Below is a small trained network, with its code and all its weights. Each question gives an input and a class and asks what happens when units are switched off, that is, made to give their printed mean instead of their output.

import numpy as np


def w(rows, s, z=0):
    codes = np.array(rows[::2]) - 128.0
    scale = np.full(codes.shape[1], s)
    scale[-1] = z or s
    return codes * scale


def f(y):
    return y / 2 * (1 + np.tanh(0.7978845608 * (y + 0.044715 * y**3)))


def log_softmax(a):
    a = a - a.max(-1, keepdims=True)
    return a - np.log(np.exp(a).sum(-1, keepdims=True))


def net(x, mask):
    res = np.array(x, float).reshape(1, 6) / 4 @ E
    y = f(res @ A[0][:, :-1].T + A[0][:, -1])
    res = res + np.where(mask, y, B[0][:, -1]) @ B[0][:, :-1]
    return log_softmax(res[-1] @ U[:, :-1].T + U[:, -1])


A, B = {}, {}
E = w([
[176,22,163,122,129,99,114,93,198,199,122],'x0',
[161,144,131,119,120,94,133,97,175,112,150],'x1',
[160,138,162,119,203,132,63,75,68,175,100],'x2',
[189,247,114,105,148,68,166,22,131,93,237],'x3',
[135,137,170,128,193,168,33,129,75,209,38],'x4',
[70,151,102,148,125,202,207,151,28,254,202],'x5',
],0.005)
A[0] = w([
[124,71,128,130,115,142,137,150,125,202,105,210],'neuron 1',
[143,137,120,119,125,110,132,118,164,128,144,74],'neuron 2',
[161,140,124,117,127,90,132,81,193,121,171,5],'neuron 3',
[131,141,124,130,122,128,151,117,123,125,146,176],'neuron 4',
[154,125,133,129,118,103,116,112,212,106,135,219],'neuron 5',
[158,163,134,128,136,100,134,82,176,118,181,53],'neuron 6',
[132,145,135,133,124,126,121,125,111,135,134,179],'neuron 7',
[144,139,127,130,121,105,126,104,152,126,160,69],'neuron 8',
[123,146,129,126,129,144,108,135,101,173,83,227],'neuron 9',
[96,129,117,129,101,137,165,191,151,11,125,16],'neuron 10',
[143,165,125,126,130,114,139,110,140,124,185,186],'neuron 11',
[118,200,127,129,135,138,175,111,49,139,217,91],'neuron 12',
[125,152,119,130,120,126,152,115,108,145,135,172],'neuron 13',
[119,94,127,124,124,136,118,147,118,177,134,163],'neuron 14',
[148,11,143,128,151,119,65,109,144,128,67,121],'neuron 15',
[124,195,139,133,159,151,59,131,61,192,65,54],'neuron 16',
[125,162,127,127,121,137,165,119,107,133,174,113],'neuron 17',
[96,60,135,129,122,160,136,180,107,236,110,165],'neuron 18',
[148,80,139,126,143,121,87,101,143,103,103,90],'neuron 19',
[133,135,131,119,156,136,77,120,77,149,84,129],'neuron 20',
[127,112,132,136,127,126,121,113,127,123,118,114],'neuron 21',
[143,90,135,128,138,129,108,109,145,107,117,120],'neuron 22',
[109,78,129,128,120,150,139,147,126,182,124,144],'neuron 23',
[133,134,128,116,135,140,109,126,119,156,121,113],'neuron 24',
[128,165,130,130,108,115,161,136,195,58,165,215],'neuron 25',
[110,131,116,133,105,126,140,162,144,71,125,66],'neuron 26',
[121,83,124,139,124,138,133,145,120,175,129,147],'neuron 27',
[129,138,121,123,120,126,137,150,153,98,135,109],'neuron 28',
],0.012,0.0013)
B[0] = w([
[124,58,120,141,153,147,179,169,131,182,137,208],'neuron 1',
[129,111,123,125,125,126,144,90,117,107,115,150],'neuron 2',
[128,103,152,134,138,152,168,32,117,119,99,202],'neuron 3',
[129,176,129,135,116,128,129,113,146,139,128,149],'neuron 4',
[130,64,147,126,82,96,144,77,144,109,105,210],'neuron 5',
[128,119,135,137,145,165,173,34,127,133,135,203],'neuron 6',
[104,138,124,133,144,141,115,130,128,129,137,137],'neuron 7',
[118,128,137,134,123,146,138,76,128,132,116,157],'neuron 8',
[153,94,153,140,172,147,109,141,100,95,110,184],'neuron 9',
[128,148,116,129,33,126,125,255,135,49,137,216],'neuron 10',
[106,167,115,127,132,135,155,64,132,158,137,189],'neuron 11',
[123,253,84,120,178,78,85,126,174,234,189,244],'neuron 12',
[111,156,109,134,161,121,122,132,142,132,139,152],'neuron 13',
[126,87,124,131,152,146,161,157,132,142,119,168],'neuron 14',
[130,90,110,114,151,12,60,141,167,204,143,255],'neuron 15',
[126,158,151,133,196,190,25,141,43,55,88,237],'neuron 16',
[144,202,114,105,141,92,129,113,134,163,150,179],'neuron 17',
[140,41,127,135,149,199,226,177,108,200,141,254],'neuron 18',
[108,112,119,132,107,68,77,98,156,148,126,182],'neuron 19',
[131,141,151,132,162,135,48,123,92,98,103,194],'neuron 20',
[134,126,131,141,119,120,116,128,142,136,124,132],'neuron 21',
[135,102,130,119,111,93,107,109,147,133,139,158],'neuron 22',
[127,97,116,126,136,156,179,155,127,173,126,187],'neuron 23',
[91,116,113,140,150,131,115,151,127,97,99,142],'neuron 24',
[126,154,131,131,47,151,187,117,119,30,133,233],'neuron 25',
[137,143,131,112,78,135,134,184,114,95,137,167],'neuron 26',
[122,106,123,126,144,158,165,160,151,159,111,173],'neuron 27',
[133,131,130,134,100,126,147,142,125,93,137,150],'neuron 28',
],0.021,0.0077)
U = w([
[141,121,161,141,90,142,206,22,158,88,121,35],'0',
[146,47,121,154,165,191,197,203,119,214,122,254],'1',
[138,141,169,146,188,161,38,149,47,82,80,193],'2',
[148,71,130,101,125,3,63,131,205,170,112,33],'3',
[133,148,114,120,32,134,164,210,143,33,147,48],'4',
[109,226,60,103,164,111,131,101,165,197,215,191],'5',
],0.0047,0.00057)

Each question gives the input, the list of numbers given to net, and the class t.
The units are the neurons (one row each of A and B). Each row of codes is followed by its name. A weight is (code - 128) times the scale printed after its matrix; where a second scale follows, it is the last column's (A, B and U).
mask holds one flag per neuron, in row order. A switched-off neuron (its flag False) gives its mean, the last column of its row in B, instead of its output. The means were averaged over made-up inputs and are rounded, as every weight is.
A unit's drop is (log p(t) with every unit on - log p(t) with that unit switched off) / (log p(t) with every unit on - log p(t) with every unit switched off).
The circuit of an input: a set's keep is (log p(t) with only the set's units on - log p(t) with every unit switched off) / (log p(t) with every unit on - log p(t) with every unit switched off). Starting from the 12 units with the biggest drops (on a tie, the unit counted first), units are removed one at a time, each time the one whose removal leaves the highest keep (on an exact tie, the one counted first), for as long as the keep stays at least 0.8.
units of the circuit, in order: the units of the circuit, biggest drop first
unit that matters most: the unit with the biggest drop
k most important neurons: the k neurons with the biggest drops, biggest first
drop when u is switched off: that unit's drop, to one decimal
input [7,5,7,1,5,-2], class 3: units of the circuit, in order	[neuron 15]
input [-1,5,-8,8,-2,2], class 0: 4 most important neurons	[neuron 25; neuron 3; neuron 6; neuron 15]
input [0,-3,5,-4,-4,-2], class 3: 2 most important neurons	[neuron 18; neuron 15]
input [-5,2,4,7,5,-8], class 0: units of the circuit, in order	[neuron 6; neuron 3]
input [4,2,8,-4,8,-6], class 3: 3 most important neurons	[neuron 15; neuron 19; neuron 22]
input [3,-7,-3,6,5,-3], class 2: units of the circuit, in order	[neuron 12; neuron 18]
input [-4,-6,2,5,-8,-5], class 0: 3 most important neurons	[neuron 6; neuron 3; neuron 11]
input [-3,4,-6,-4,4,-8], class 4: 4 most important neurons	[neuron 10; neuron 12; neuron 26; neuron 25]
input [-8,-7,0,4,-7,-3], class 4: 2 most important neurons	[neuron 10; neuron 25]
input [-3,0,-3,-5,-2,1], class 4: 2 most important neurons	[neuron 10; neuron 15]
input [0,1,3,6,6,5], class 2: 2 most important neurons	[neuron 16; neuron 20]
input [1,0,0,3,4,4], class 2: 2 most important neurons	[neuron 16; neuron 15]
input [3,4,5,7,5,-7], class 0: 2 most important neurons	[neuron 6; neuron 3]
input [4,8,-6,3,5,5], class 5: unit that matters most	neuron 18
input [-1,4,-4,0,-5,6], class 5: drop when neuron 12 is switched off	0.4
input [6,4,-4,3,-1,6], class 5: drop when neuron 12 is switched off	0.2
input [-3,-7,4,1,-1,5], class 5: drop when neuron 12 is switched off	2.7
